Below is a small trained network, with its code and all its weights. Each question gives an input and a target symbol and asks what happens when units are switched off, that is, made to give their printed mean instead of their output.

import numpy as np


def w(rows, s, z=0):
    codes = np.array(rows[::2]) - 128.0
    scale = np.full(codes.shape[1], s)
    scale[-1] = z or s
    return codes * scale


def norm(h):
    return h / np.sqrt((h * h).mean(-1, keepdims=True) + 1e-5)


def f(y):
    return np.maximum(y, 0)


def softmax(a):
    e = np.exp(a - a.max(-1, keepdims=True))
    return e / e.sum(-1, keepdims=True)


def log_softmax(a):
    a = a - a.max(-1, keepdims=True)
    return a - np.log(np.exp(a).sum(-1, keepdims=True))


def net(x, mask):
    ids = ['αβγδξπτ'.index(c) for c in x.split()]
    T = len(ids)
    res = E[ids] + P[:T]
    q, k, v = (norm(res) @ M[0].T for M in (Q, K, V))
    z = softmax(np.where(np.tri(T) > 0, q @ k.T / 2**0.5, -1e9)) @ v
    res = res + np.where(mask[0], z, O[0][:, -1]) @ O[0][:, :-1]
    y = f(norm(res) @ A[0][:, :-1].T + A[0][:, -1])
    res = res + np.where(mask[1:13], y, B[0][:, -1]) @ B[0][:, :-1]
    return log_softmax(norm(res)[-1] @ U[:, :-1].T + U[:, -1])


Q, K, V, O, A, B = {}, {}, {}, {}, {}, {}
E = w([
[163,109,44,100,111,113,116,95,114],'α',
[189,81,103,94,131,136,91,87,110],'β',
[203,94,71,112,98,106,27,199,211],'γ',
[169,119,189,63,179,141,81,230,146],'δ',
[160,30,192,19,113,241,116,88,88],'ξ',
[9,191,125,164,108,206,125,147,212],'π',
[156,115,68,90,113,108,160,94,145],'τ',
],0.015)
P = w([
[85,122,220,224,77,159,203,177,63],'0',
[100,255,240,236,47,145,79,55,62],'1',
[167,161,191,196,49,137,134,128,101],'2',
[151,207,202,197,126,170,102,127,92],'3',
[28,94,138,203,146,114,106,128,141],'4',
[163,107,77,163,235,204,178,208,157],'5',
[124,97,97,137,71,125,120,150,126],'6',
[108,152,179,93,60,79,76,113,119],'7',
[87,233,164,158,122,175,108,151,126],'8',
[139,187,179,76,159,110,187,131,213],'9',
[96,105,93,103,161,115,157,147,166],'10',
],0.0092)
Q[0] = w([
[157,255,173,169,29,196,101,100,119],'H0',
[17,41,134,170,97,143,102,117,141],'H0',
],0.0076)
K[0] = w([
[102,77,74,243,245,206,208,160,133],'H0',
[79,253,220,181,123,121,102,70,107],'H0',
],0.0071)
V[0] = w([
[92,173,192,121,129,125,198,146,196],'H0',
[117,199,92,118,71,96,254,154,197],'H0',
],0.0076)
O[0] = w([
[70,215,120,74,160,187,125,156,239,4],'H0',
[61,2,109,168,188,78,35,122,132,222],'H0',
],0.012,0.0017)
A[0] = w([
[132,164,78,115,130,116,117,92,96,71],'N0',
[33,126,175,146,131,196,122,105,174,129],'N1',
[193,153,138,103,89,143,109,33,145,195],'N2',
[59,91,180,168,102,203,152,101,124,51],'N3',
[174,135,108,90,111,64,44,177,174,105],'N4',
[166,172,58,135,138,106,41,96,232,146],'N5',
[109,86,150,1,97,181,94,100,117,192],'N6',
[144,111,159,99,69,122,59,142,127,123],'N7',
[166,136,127,215,77,165,100,180,133,111],'N8',
[161,121,140,137,99,96,129,148,90,117],'N9',
[122,92,176,195,106,192,122,124,148,21],'N10',
[172,132,53,103,74,192,131,176,131,254],'N11',
],0.009,0.0032)
B[0] = w([
[156,140,152,176,99,109,192,53,181,162],'N0',
[203,88,92,134,69,99,167,112,44,227],'N1',
[85,128,135,117,175,140,73,185,187,247],'N2',
[254,130,173,140,67,132,168,75,111,169],'N3',
[160,34,112,96,215,181,146,76,118,208],'N4',
[126,117,127,36,138,199,174,123,76,237],'N5',
[184,142,76,66,55,147,203,173,161,204],'N6',
[151,114,81,123,200,91,139,93,190,197],'N7',
[94,162,136,180,169,138,165,56,174,185],'N8',
[157,106,98,146,158,95,148,141,112,212],'N9',
[225,131,217,168,47,69,190,37,78,149],'N10',
[85,127,170,53,157,110,104,107,189,254],'N11',
],0.0079,0.0063)
U = w([
[229,140,111,206,147,39,125,175,1,176],'α',
[235,141,207,133,55,117,220,104,70,74],'β',
[148,124,187,165,190,79,135,71,214,3],'γ',
[61,161,122,34,114,137,116,214,167,242],'δ',
[129,204,140,78,163,88,119,131,162,122],'ξ',
[128,105,114,30,120,199,146,132,85,98],'π',
[68,19,152,108,170,127,45,140,125,166],'τ',
],0.0081,0.0023)

Each question gives the input, a string of symbols that net reads in full, and the target symbol t.
The units are the heads (2 rows each of Q, K, V and O) and the neurons (one row each of A and B). Each row of codes is followed by its name. A weight is (code - 128) times the scale printed after its matrix; where a second scale follows, it is the last column's (O, A, B and U).
mask holds one flag per unit, heads first, then neurons. A switched-off unit (its flag False) gives its mean, the last column of its rows in O or B, instead of its output. The means were averaged over made-up inputs and are rounded, as every weight is.
A unit's drop is (log p(t) with every unit on - log p(t) with that unit switched off) / (log p(t) with every unit on - log p(t) with every unit switched off).
The circuit of an input: a set's keep is (log p(t) with only the set's units on - log p(t) with every unit switched off) / (log p(t) with every unit on - log p(t) with every unit switched off). Starting from the 12 units with the biggest drops (on a tie, the unit counted first), units are removed one at a time, each time the one whose removal leaves the highest keep (on an exact tie, the one counted first), for as long as the keep stays at least 0.8.
circuit, biggest first: the units of the circuit, biggest drop first
k most important neurons: the k neurons with the biggest drops, biggest first
drop when u is switched off: that unit's drop, to one decimal
input ξ π ξ γ ξ α τ ξ, target δ: circuit, biggest first : H0, N2, N6
input α α δ π γ β τ π, target π: 2 most important neurons : N1, N5
input α ξ δ, target α: circuit, biggest first : H0, N11
input τ α τ α β ξ τ π α π, target π: 3 most important neurons : N5, N1, N0
input β ξ δ δ γ, target δ: circuit, biggest first : H0, N11
input α α β π τ δ β α β, target δ: circuit, biggest first : N2, H0, N6
input τ α δ γ β γ ξ α τ, target γ: 2 most important neurons : N0, N5
input π α γ, target π: circuit, biggest first : N5
input δ π α, target δ: circuit, biggest first : H0, N2
input γ α π β δ, target α: circuit, biggest first : H0, N5
input π π τ, target π: circuit, biggest first : H0, N5, N1
input α δ τ β, target α: 2 most important neurons : N11, N4
input β ξ ξ τ π α, target ξ: 2 most important neurons : N11, N5
input γ τ τ β, target γ: 4 most important neurons : N2, N1, N8, N5
input δ α π τ, target δ: circuit, biggest first : H0, N2
input τ τ τ π, target β: circuit, biggest first : N1
input α β γ, target γ: 3 most important neurons : N8, N7, N1
input π τ τ δ α γ τ γ α, target γ: drop when H0 is switched off : 0.6
input γ π τ δ δ β, target τ: drop when H0 is switched off : 0.5
input τ π β, target τ: circuit, biggest first : H0
input γ π α π β, target π: drop when N1 is switched off : 0.1
